Here is a tiny trained network, its code and every weight. The questions are about switching its units off for an input and a class, where a switched-off unit gives its printed mean instead of its output.

import numpy as np


def w(rows, s, z=0):
    codes = np.array(rows[::2]) - 128.0
    scale = np.full(codes.shape[1], s)
    scale[-1] = z or s
    return codes * scale


def norm(h):
    return h / np.sqrt((h * h).mean(-1, keepdims=True) + 1e-5)


def f(y):
    return y / 2 * (1 + np.tanh(0.7978845608 * (y + 0.044715 * y**3)))


def log_softmax(a):
    a = a - a.max(-1, keepdims=True)
    return a - np.log(np.exp(a).sum(-1, keepdims=True))


def net(x, mask):
    res = np.array(x, float).reshape(1, 8) / 4 @ E
    u = 0
    for l in range(4):
        y = f(norm(res) @ A[l][:, :-1].T + A[l][:, -1])
        res = res + np.where(mask[u : u + 3], y, B[l][:, -1]) @ B[l][:, :-1]
        u += 3
    return log_softmax(norm(res)[-1] @ U[:, :-1].T + U[:, -1])


A, B = {}, {}
E = w([
[137,116,117,109,132,124,133,131,134],'x0',
[146,103,101,89,138,118,140,136,142],'x1',
[133,118,154,113,103,46,61,136,76],'x2',
[111,152,153,167,119,134,118,120,115],'x3',
[113,94,69,201,136,117,78,158,147],'x4',
[166,189,110,100,143,190,40,174,175],'x5',
[92,134,84,116,3,178,119,136,107],'x6',
[33,168,91,102,155,79,134,164,132],'x7',
],0.0046)
A[0] = w([
[104,48,58,222,148,123,81,161,155,71],'L0N1',
[147,101,103,190,126,76,219,118,98,5],'L0N2',
[85,113,102,154,198,253,198,113,157,75],'L0N3',
],0.0055,0.0018)
B[0] = w([
[128,201,196,20,127,158,123,53,108,253],'L0N1',
[148,143,5,187,171,119,162,90,153,187],'L0N2',
[112,66,136,109,135,92,1,136,49,234],'L0N3',
],0.0082,0.0023)
A[1] = w([
[127,92,104,181,117,111,43,96,254,255],'L1N1',
[92,121,85,144,49,113,162,109,206,67],'L1N2',
[140,134,92,156,164,148,106,157,113,37],'L1N3',
],0.0051,0.0027)
B[1] = w([
[152,127,215,110,87,70,255,149,116,254],'L1N1',
[134,158,3,112,111,199,170,123,145,118],'L1N2',
[206,201,70,134,131,109,182,209,111,79],'L1N3',
],0.0086,0.0017)
A[2] = w([
[214,208,128,115,144,162,76,224,115,89],'L2N1',
[2,173,91,112,167,88,134,195,152,2],'L2N2',
[219,225,79,142,132,139,46,188,213,23],'L2N3',
],0.0054,0.0017)
B[2] = w([
[70,58,45,191,142,49,215,60,100,252],'L2N1',
[241,2,251,186,96,149,143,59,233,233],'L2N2',
[60,122,64,179,116,51,186,14,96,161],'L2N3',
],0.0073,0.0018)
A[3] = w([
[110,151,154,70,183,141,187,103,112,201],'L3N1',
[112,75,136,140,121,54,81,177,79,251],'L3N2',
[168,180,154,164,255,96,154,186,162,116],'L3N3',
],0.006,0.0021)
B[3] = w([
[91,241,103,93,102,102,69,107,128,230],'L3N1',
[109,90,36,128,205,225,104,194,113,253],'L3N2',
[117,163,97,156,2,225,137,179,138,213],'L3N3',
],0.0086,0.0029)
U = w([
[98,124,24,215,158,27,228,55,87,53],'0',
[125,168,88,149,42,199,115,177,178,189],'1',
[108,52,112,133,200,134,29,161,67,77],'2',
[254,52,238,155,105,89,145,88,202,87],'3',
[77,213,183,56,135,92,72,34,103,3],'4',
[121,139,109,143,143,146,104,112,127,225],'5',
[121,135,109,118,146,131,123,129,126,213],'6',
],0.0081,0.0038)

Each question gives the input, the list of numbers given to net, and the class t.
The units are the neurons (one row each of A and B). Each row of codes is followed by its name. A weight is (code - 128) times the scale printed after its matrix; where a second scale follows, it is the last column's (A, B and U).
mask holds one flag per neuron, layer by layer. A switched-off neuron (its flag False) gives its mean, the last column of its row in B, instead of its output. The means were averaged over made-up inputs and are rounded, as every weight is.
A unit's drop is (log p(t) with every unit on - log p(t) with that unit switched off) / (log p(t) with every unit on - log p(t) with every unit switched off).
The circuit of an input: a set's keep is (log p(t) with only the set's units on - log p(t) with every unit switched off) / (log p(t) with every unit on - log p(t) with every unit switched off). Starting from all 12 units, units are removed one at a time, each time the one whose removal leaves the highest keep (on an exact tie, the one counted first), for as long as the keep stays at least 0.8.
circuit, biggest first: the units of the circuit, biggest drop first
unit that matters most: the unit with the biggest drop
top k neurons: the k neurons with the biggest drops, biggest first
k most important neurons of layer l: the k neurons of layer l with the biggest drops, biggest first
input [3,7,-3,-3,-6,8,-5,6], class 0: circuit, biggest first	[L2N3, L2N1]
input [-1,-6,-2,7,5,6,2,-8], class 3: unit that matters most	L1N1
input [6,7,1,0,8,8,7,8], class 0: circuit, biggest first	[L2N3, L2N1]
input [1,5,-6,6,-3,3,-8,-1], class 1: top 3 neurons	[L3N3, L0N1, L1N1]
input [-4,-5,7,3,-5,0,1,5], class 2: top 2 neurons	[L0N1, L3N2]
input [2,5,-7,1,-8,-5,3,-2], class 4: 2 most important neurons of layer 3	[L3N1, L3N2]
input [7,-6,-7,6,2,-6,-8,-1], class 1: circuit, biggest first	[L3N3, L2N1]
input [1,2,-5,0,-3,5,-3,8], class 3: top 2 neurons	[L2N2, L0N1]
input [5,-4,8,-1,-4,-5,3,-6], class 2: top 3 neurons	[L3N2, L0N1, L2N2]
input [0,-1,-6,-5,-6,-5,-6,4], class 1: circuit, biggest first	[L3N3, L2N1]
input [0,4,8,4,6,4,-8,-8], class 1: circuit, biggest first	[L3N3, L0N3]
input [-2,-6,4,-3,-1,6,-4,5], class 0: top 4 neurons	[L2N1, L2N3, L0N3, L1N3]
input [0,-6,-7,8,7,-1,-8,-8], class 1: top 3 neurons	[L3N3, L2N2, L1N3]
input [-4,-2,-1,2,-3,-6,-3,-6], class 0: circuit, biggest first	[L0N2]
input [-7,-7,-5,4,5,-5,6,7], class 3: circuit, biggest first	[L2N2, L3N1]
input [4,3,-7,-6,8,8,-5,7], class 0: top 2 neurons	[L2N1, L2N3]
input [-2,8,7,-1,-6,8,-6,5], class 0: top 3 neurons	[L2N1, L2N3, L0N1]
input [5,-2,7,-3,1,5,-6,8], class 3: top 3 neurons	[L2N2, L0N3, L0N1]
input [-8,7,-6,-2,-5,8,1,-6], class 0: circuit, biggest first	[L2N1, L2N3]
input [3,-3,-8,3,3,-1,3,-4], class 2: circuit, biggest first	[L0N3]
input [1,0,-1,4,2,7,-8,-7], class 1: top 2 neurons	[L1N1, L3N3]
input [2,-5,-7,4,-1,-1,-4,7], class 2: top 2 neurons	[L0N3, L3N2]
input [-2,6,-3,5,-3,-8,-3,-7], class 0: top 3 neurons	[L0N2, L2N2, L0N1]
input [7,-6,5,-4,7,5,0,0], class 4: top 2 neurons	[L0N1, L0N3]
input [-4,6,-1,-2,-2,-5,-6,-6], class 1: top 4 neurons	[L3N3, L2N1, L2N2, L2N3]
input [-3,2,-8,-2,3,2,3,8], class 2: top 2 neurons	[L0N3, L0N2]
input [-7,-1,-4,0,-3,-5,-8,-5], class 1: 2 most important neurons of layer 0	[L0N1, L0N2]
input [-7,6,-3,6,-4,6,-4,-2], class 0: 2 most important neurons of layer 2	[L2N1, L2N3]
input [4,5,7,2,-3,-4,-2,7], class 2: 2 most important neurons of layer 1	[L1N2, L1N3]
